Here is a tiny trained network, its code and every weight. The questions are about switching its units off for an input and a target symbol, where a switched-off unit gives its printed mean instead of its output.

import numpy as np


def w(rows, s, z=0):
    codes = np.array(rows[::2]) - 128.0
    scale = np.full(codes.shape[1], s)
    scale[-1] = z or s
    return codes * scale


def norm(h):
    return h / np.sqrt((h * h).mean(-1, keepdims=True) + 1e-5)


def f(y):
    return np.maximum(y, 0)


def softmax(a):
    e = np.exp(a - a.max(-1, keepdims=True))
    return e / e.sum(-1, keepdims=True)


def log_softmax(a):
    a = a - a.max(-1, keepdims=True)
    return a - np.log(np.exp(a).sum(-1, keepdims=True))


def net(x, mask):
    ids = ['αηλμστφψω'.index(c) for c in x.split()]
    T = len(ids)
    res = E[ids] + P[:T]
    u = 0
    for l in range(3):
        r = norm(res)
        for j in range(2):
            rows = slice(3 * j, 3 * j + 3)
            q, k, v = (r @ M[l][rows].T for M in (Q, K, V))
            z = softmax(np.where(np.tri(T) > 0, q @ k.T / 3**0.5, -1e9)) @ v
            o = O[l][rows]
            res = res + np.where(mask[u + j], z, o[:, -1]) @ o[:, :-1]
        u += 2
        y = f(norm(res) @ A[l][:, :-1].T + A[l][:, -1])
        res = res + np.where(mask[u : u + 4], y, B[l][:, -1]) @ B[l][:, :-1]
        u += 4
    return log_softmax(norm(res)[-1] @ U[:, :-1].T + U[:, -1])


Q, K, V, O, A, B = {}, {}, {}, {}, {}, {}
E = w([
[119,71,84,254,176,106,141],'α',
[41,192,136,149,178,126,136],'η',
[154,131,101,57,204,166,52],'λ',
[145,137,141,123,116,34,159],'μ',
[135,116,85,63,189,214,149],'σ',
[152,187,118,153,71,148,144],'τ',
[186,24,44,107,88,103,173],'φ',
[107,115,154,120,86,86,222],'ψ',
[124,125,85,67,188,186,151],'ω',
],0.0078)
P = w([
[25,110,1,138,141,85,96],'0',
[134,111,81,195,138,126,138],'1',
[148,106,134,178,129,158,125],'2',
[153,132,163,129,114,140,125],'3',
[180,151,178,111,115,122,105],'4',
[184,129,192,132,131,119,94],'5',
[228,131,197,127,143,64,41],'6',
],0.004)
Q[0] = w([
[171,55,101,123,157,76,121],'L0H1',
[150,100,68,220,120,181,129],'L0H1',
[71,111,82,105,121,148,203],'L0H1',
[161,109,157,96,176,66,114],'L0H2',
[110,50,190,142,82,1,172],'L0H2',
[165,148,164,51,139,173,92],'L0H2',
],0.0062)
K[0] = w([
[154,198,127,171,110,102,90],'L0H1',
[43,172,81,48,104,134,91],'L0H1',
[36,162,3,201,75,144,197],'L0H1',
[152,187,197,88,146,67,143],'L0H2',
[106,61,212,77,190,128,168],'L0H2',
[154,224,159,211,68,146,153],'L0H2',
],0.0054)
V[0] = w([
[165,192,115,143,125,2,35],'L0H1',
[198,160,125,110,158,112,27],'L0H1',
[142,175,156,99,73,117,127],'L0H1',
[77,127,91,123,160,116,149],'L0H2',
[122,58,103,102,200,99,106],'L0H2',
[179,125,130,117,109,122,103],'L0H2',
],0.0053)
O[0] = w([
[25,54,180,153,67,169,214,168],'L0H1',
[61,159,136,115,76,233,222,142],'L0H1',
[83,112,116,83,114,140,3,109],'L0H1',
[138,127,146,113,176,91,160,164],'L0H2',
[72,53,40,91,193,119,135,2],'L0H2',
[95,136,113,146,86,195,95,113],'L0H2',
],0.004,0.0023)
A[0] = w([
[3,200,123,158,143,130,85,29],'L0N1',
[166,136,150,252,110,160,105,228],'L0N2',
[154,140,163,152,140,123,167,218],'L0N3',
[147,130,99,138,206,147,145,10],'L0N4',
],0.0053,0.0011)
B[0] = w([
[166,46,90,161,206,203,60,171],'L0N1',
[154,188,178,158,32,113,253,253],'L0N2',
[132,183,161,157,121,183,77,199],'L0N3',
[186,163,184,178,71,76,117,165],'L0N4',
],0.004,0.0039)
Q[1] = w([
[124,164,106,177,152,148,198],'L1H1',
[120,82,46,93,183,124,130],'L1H1',
[169,198,255,136,166,141,166],'L1H1',
[64,126,137,118,144,77,81],'L1H2',
[178,134,135,161,78,139,145],'L1H2',
[130,194,169,82,74,143,147],'L1H2',
],0.009)
K[1] = w([
[78,142,125,165,77,91,174],'L1H1',
[112,47,94,134,150,82,143],'L1H1',
[99,248,172,211,124,162,106],'L1H1',
[97,46,135,131,207,103,134],'L1H2',
[142,153,196,133,88,169,97],'L1H2',
[255,90,160,114,75,132,149],'L1H2',
],0.0073)
V[1] = w([
[188,183,99,136,43,156,180],'L1H1',
[186,51,114,79,55,124,107],'L1H1',
[182,131,212,156,30,123,177],'L1H1',
[2,118,167,139,228,100,67],'L1H2',
[103,144,148,200,120,181,74],'L1H2',
[142,196,107,183,98,131,179],'L1H2',
],0.0033)
O[1] = w([
[48,99,80,161,25,47,84,252],'L1H1',
[118,24,109,62,95,84,229,109],'L1H1',
[147,12,52,39,189,141,77,238],'L1H1',
[135,140,220,83,31,136,199,12],'L1H2',
[86,216,119,122,169,248,67,149],'L1H2',
[71,154,68,164,59,76,4,229],'L1H2',
],0.0028,0.0037)
A[1] = w([
[119,123,230,129,164,111,157,255],'L1N1',
[119,170,88,181,40,83,162,240],'L1N2',
[27,190,226,106,196,172,130,72],'L1N3',
[178,1,64,114,141,110,109,97],'L1N4',
],0.0044,0.002)
B[1] = w([
[59,139,212,191,149,152,57,160],'L1N1',
[117,138,159,39,240,241,62,254],'L1N2',
[166,128,255,226,58,117,197,157],'L1N3',
[141,190,182,183,66,219,119,165],'L1N4',
],0.0037,0.0054)
Q[2] = w([
[62,176,17,12,216,95,221],'L2H1',
[150,158,89,232,120,192,157],'L2H1',
[85,48,203,158,127,134,72],'L2H1',
[93,137,3,200,63,110,229],'L2H2',
[115,143,178,56,111,184,105],'L2H2',
[150,67,113,96,74,66,180],'L2H2',
],0.006)
K[2] = w([
[119,112,112,254,152,116,168],'L2H1',
[62,91,190,41,181,60,91],'L2H1',
[145,146,71,31,78,132,120],'L2H1',
[77,185,155,58,195,72,180],'L2H2',
[191,120,141,132,76,108,92],'L2H2',
[93,168,148,77,169,183,111],'L2H2',
],0.0072)
V[2] = w([
[174,152,194,2,203,190,160],'L2H1',
[240,212,57,188,88,234,112],'L2H1',
[56,170,229,174,108,122,102],'L2H1',
[80,205,154,47,189,131,69],'L2H2',
[112,215,138,226,222,98,151],'L2H2',
[114,147,138,42,191,155,80],'L2H2',
],0.0038)
O[2] = w([
[115,136,126,71,189,149,171,129],'L2H1',
[100,227,100,238,133,110,189,254],'L2H1',
[99,176,186,204,148,207,36,171],'L2H1',
[110,180,140,60,82,66,97,151],'L2H2',
[65,202,147,94,210,126,55,187],'L2H2',
[113,197,122,2,84,157,162,136],'L2H2',
],0.005,0.0038)
A[2] = w([
[166,59,126,112,86,1,116,81],'L2N1',
[40,136,68,153,186,162,61,254],'L2N2',
[205,95,84,75,41,131,218,78],'L2N3',
[193,85,145,153,71,107,204,158],'L2N4',
],0.0045,0.0024)
B[2] = w([
[224,161,101,219,131,228,48,141],'L2N1',
[51,27,31,74,118,123,88,254],'L2N2',
[150,121,189,247,233,252,81,144],'L2N3',
[156,94,71,234,186,202,137,145],'L2N4',
],0.0043,0.0053)
U = w([
[87,66,72,136,235,126,86,255],'α',
[144,209,254,191,139,146,119,134],'η',
[58,127,160,84,148,211,232,63],'λ',
[110,29,221,74,59,132,138,47],'μ',
[180,173,108,94,162,69,199,51],'σ',
[99,163,83,151,27,127,93,188],'τ',
[223,67,108,178,116,135,208,85],'φ',
[224,101,194,81,143,59,75,119],'ψ',
[157,149,119,85,160,66,178,13],'ω',
],0.0076,0.003)

Each question gives the input, a string of symbols that net reads in full, and the target symbol t.
The units are the heads (3 rows each of Q, K, V and O) and the neurons (one row each of A and B). Each row of codes is followed by its name. A weight is (code - 128) times the scale printed after its matrix; where a second scale follows, it is the last column's (O, A, B and U).
mask holds one flag per unit, layer by layer, with each layer's heads first. A switched-off unit (its flag False) gives its mean, the last column of its rows in O or B, instead of its output. The means were averaged over made-up inputs and are rounded, as every weight is.
A unit's drop is (log p(t) with every unit on - log p(t) with that unit switched off) / (log p(t) with every unit on - log p(t) with every unit switched off).
The circuit of an input: a set's keep is (log p(t) with only the set's units on - log p(t) with every unit switched off) / (log p(t) with every unit on - log p(t) with every unit switched off). Starting from the 12 units with the biggest drops (on a tie, the unit counted first), units are removed one at a time, each time the one whose removal leaves the highest keep (on an exact tie, the one counted first), for as long as the keep stays at least 0.8.
units of the circuit, in order: the units of the circuit, biggest drop first
unit that matters most: the unit with the biggest drop
top k neurons in layer l: the k neurons of layer l with the biggest drops, biggest first
heads that matter: for each layer, one digit per head in row order, 1 if its drop is at least 0.15 and else 0, layers parted by /
drop when u is switched off: that unit's drop, to one decimal
input ψ ψ σ ω, target ψ: unit that matters most	L0H1
input φ ψ λ λ λ λ ω, target λ: heads that matter	11 / 10 / 10
input τ λ λ ω, target τ: units of the circuit, in order	[L1N2; L2H2]
input λ ω τ, target α: units of the circuit, in order	[L1H2; L0H2; L2H1]
input φ ψ σ, target φ: heads that matter	00 / 01 / 01
input λ η λ λ, target η: units of the circuit, in order	[L1H1; L1N3; L1H2]
input α τ τ τ τ μ, target τ: heads that matter	00 / 10 / 10
input φ η τ α φ ψ, target φ: units of the circuit, in order	[L2H2; L2H1]
input λ α φ μ, target φ: heads that matter	00 / 00 / 11
input λ λ τ, target λ: units of the circuit, in order	[L0H1; L2H1]
input ψ τ τ τ ψ, target τ: heads that matter	10 / 10 / 10
input λ φ λ ψ, target φ: heads that matter	10 / 00 / 01
input μ α τ λ α ψ, target α: heads that matter	00 / 00 / 00
input λ φ λ σ λ, target φ: top 2 neurons in layer 1	[L1N2; L1N4]
input η φ φ μ, target φ: units of the circuit, in order	[L2H2]
input ψ τ τ τ ψ σ, target τ: units of the circuit, in order	[L1N2; L0H2; L1H1]
input φ λ λ, target φ: heads that matter	00 / 00 / 01
input μ σ ψ φ σ, target φ: heads that matter	00 / 00 / 01
input τ η σ μ, target α: heads that matter	01 / 00 / 00
input α η μ, target α: unit that matters most	L2H2
input φ η α α μ ψ, target α: top 2 neurons in layer 0	[L0N3; L0N4]
input λ λ η λ λ, target η: top 2 neurons in layer 1	[L1N3; L1N2]
input τ α μ τ ψ μ, target τ: drop when L1H1 is switched off	0.6
input λ τ τ σ, target τ: drop when L0N1 is switched off	0.1
input ψ τ τ λ, target τ: drop when L0H2 is switched off	0.4
